Below are the code and all the weights of a small trained network. Each question names an input and a class and asks about switching units off, where a switched-off unit gives its printed mean instead of its output.

import numpy as np


def w(rows, s, z=0):
    codes = np.array(rows[::2]) - 128.0
    scale = np.full(codes.shape[1], s)
    scale[-1] = z or s
    return codes * scale


def norm(h):
    return h / np.sqrt((h * h).mean(-1, keepdims=True) + 1e-5)


def f(y):
    return y / 2 * (1 + np.tanh(0.7978845608 * (y + 0.044715 * y**3)))


def log_softmax(a):
    a = a - a.max(-1, keepdims=True)
    return a - np.log(np.exp(a).sum(-1, keepdims=True))


def net(x, mask):
    res = np.array(x, float).reshape(1, 2) / 4 @ E
    u = 0
    for l in range(3):
        y = f(norm(res) @ A[l][:, :-1].T + A[l][:, -1])
        res = res + np.where(mask[u : u + 7], y, B[l][:, -1]) @ B[l][:, :-1]
        u += 7
    return log_softmax(norm(res)[-1] @ U[:, :-1].T + U[:, -1])


A, B = {}, {}
E = w([
[33,137,167,90,229,41,146,5,203],'x0',
[186,58,141,69,115,253,163,9,209],'x1',
],0.0018)
A[0] = w([
[91,156,63,111,45,149,142,122,120,116],'0.n1',
[117,98,161,140,88,134,42,136,152,58],'0.n2',
[7,107,78,83,108,135,105,113,150,124],'0.n3',
[126,2,184,98,164,113,43,209,179,121],'0.n4',
[114,85,155,135,141,131,61,148,151,3],'0.n5',
[200,96,168,135,153,125,158,104,131,132],'0.n6',
[162,169,146,164,171,103,155,120,81,111],'0.n7',
],0.0056,0.0043)
B[0] = w([
[163,140,137,138,181,101,141,90,114,154],'0.n1',
[142,113,103,122,173,121,158,105,102,49],'0.n2',
[189,151,140,155,134,130,132,130,107,236],'0.n3',
[130,140,126,121,126,123,143,137,139,118],'0.n4',
[147,214,57,97,80,160,254,46,71,6],'0.n5',
[64,158,101,122,93,118,115,147,117,247],'0.n6',
[86,111,92,91,95,162,141,106,145,140],'0.n7',
],0.0074,0.0013)
A[1] = w([
[103,133,119,105,202,66,190,7,146,20],'1.n1',
[241,144,76,125,77,211,204,160,49,25],'1.n2',
[65,152,80,100,105,64,249,172,62,53],'1.n3',
[129,153,155,148,93,127,81,162,171,161],'1.n4',
[135,2,131,103,192,127,131,147,136,195],'1.n5',
[144,105,105,90,90,221,168,57,170,70],'1.n6',
[127,128,56,115,72,141,111,140,118,2],'1.n7',
],0.006,0.00051)
B[1] = w([
[188,110,198,140,144,135,177,174,153,207],'1.n1',
[162,94,212,126,157,133,167,147,179,195],'1.n2',
[81,99,83,57,123,138,51,48,184,134],'1.n3',
[155,159,104,107,134,165,136,62,120,253],'1.n4',
[124,178,141,121,118,146,133,72,133,194],'1.n5',
[63,155,1,136,116,58,24,184,51,216],'1.n6',
[124,121,171,134,192,87,124,71,173,139],'1.n7',
],0.006,0.0037)
A[2] = w([
[196,96,130,126,141,159,137,167,169,130],'2.n1',
[145,74,101,132,102,189,73,127,85,78],'2.n2',
[73,100,54,132,115,130,163,173,121,106],'2.n3',
[64,110,59,106,129,83,110,178,121,39],'2.n4',
[29,124,2,115,95,68,77,158,81,124],'2.n5',
[139,162,111,141,83,189,200,54,78,3],'2.n6',
[206,69,220,159,159,139,247,204,173,73],'2.n7',
],0.007,0.00036)
B[2] = w([
[88,152,155,128,152,77,160,108,141,165],'2.n1',
[138,170,157,122,141,125,150,104,160,149],'2.n2',
[56,116,132,118,140,84,121,141,132,136],'2.n3',
[140,176,33,119,106,189,81,78,103,180],'2.n4',
[98,155,2,84,142,121,18,150,173,245],'2.n5',
[73,109,199,164,58,117,79,103,21,157],'2.n6',
[176,202,205,130,201,90,114,120,204,254],'2.n7',
],0.0067,0.0091)
U = w([
[169,174,200,133,188,92,146,125,190,210],'0',
[104,152,10,97,124,138,52,126,142,204],'1',
[97,113,177,155,60,145,115,85,35,197],'2',
[128,70,97,127,114,141,191,148,118,1],'3',
[137,79,98,124,109,141,195,152,114,11],'4',
[127,82,89,131,111,150,213,144,119,20],'5',
],0.011,0.0035)

Each question gives the input, the list of numbers given to net, and the class t.
The units are the neurons (one row each of A and B). Each row of codes is followed by its name. A weight is (code - 128) times the scale printed after its matrix; where a second scale follows, it is the last column's (A, B and U).
mask holds one flag per neuron, layer by layer. A switched-off neuron (its flag False) gives its mean, the last column of its row in B, instead of its output. The means were averaged over made-up inputs and are rounded, as every weight is.
A unit's drop is (log p(t) with every unit on - log p(t) with that unit switched off) / (log p(t) with every unit on - log p(t) with every unit switched off).
The circuit of an input: a set's keep is (log p(t) with only the set's units on - log p(t) with every unit switched off) / (log p(t) with every unit on - log p(t) with every unit switched off). Starting from the 12 units with the biggest drops (on a tie, the unit counted first), units are removed one at a time, each time the one whose removal leaves the highest keep (on an exact tie, the one counted first), for as long as the keep stays at least 0.8.
circuit, biggest first: the units of the circuit, biggest drop first
top k neurons: the k neurons with the biggest drops, biggest first
k most important neurons of layer l: the k neurons of layer l with the biggest drops, biggest first
drop of u: that unit's drop, to one decimal
input [-8,5], class 0: circuit, biggest first => 1.n2
input [-8,-8], class 0: circuit, biggest first => 1.n6, 2.n5
input [-8,8], class 0: top 3 neurons => 1.n2, 0.n7, 2.n5
input [2,3], class 2: top 2 neurons => 0.n7, 1.n6
input [1,-3], class 2: top 2 neurons => 0.n6, 1.n6
input [3,1], class 2: 2 most important neurons of layer 1 => 1.n6, 1.n1
input [-4,-3], class 0: top 2 neurons => 1.n6, 0.n6
input [0,2], class 2: top 2 neurons => 1.n6, 1.n1
input [-5,-4], class 0: top 2 neurons => 1.n6, 0.n6
input [-3,-3], class 2: 2 most important neurons of layer 0 => 0.n6, 0.n3
input [-6,6], class 0: 2 most important neurons of layer 1 => 1.n2, 1.n7
input [0,-3], class 2: 2 most important neurons of layer 2 => 2.n5, 2.n7
input [3,0], class 2: 3 most important neurons of layer 1 => 1.n6, 1.n1, 1.n2
input [-5,4], class 0: most important neuron of layer 1 => 1.n2
input [2,0], class 2: 2 most important neurons of layer 1 => 1.n6, 1.n1
input [1,-1], class 2: drop of 1.n6 => 0.4
input [-1,-1], class 2: drop of 1.n6 => 0.2
input [-6,-2], class 0: drop of 0.n2 => 0.0
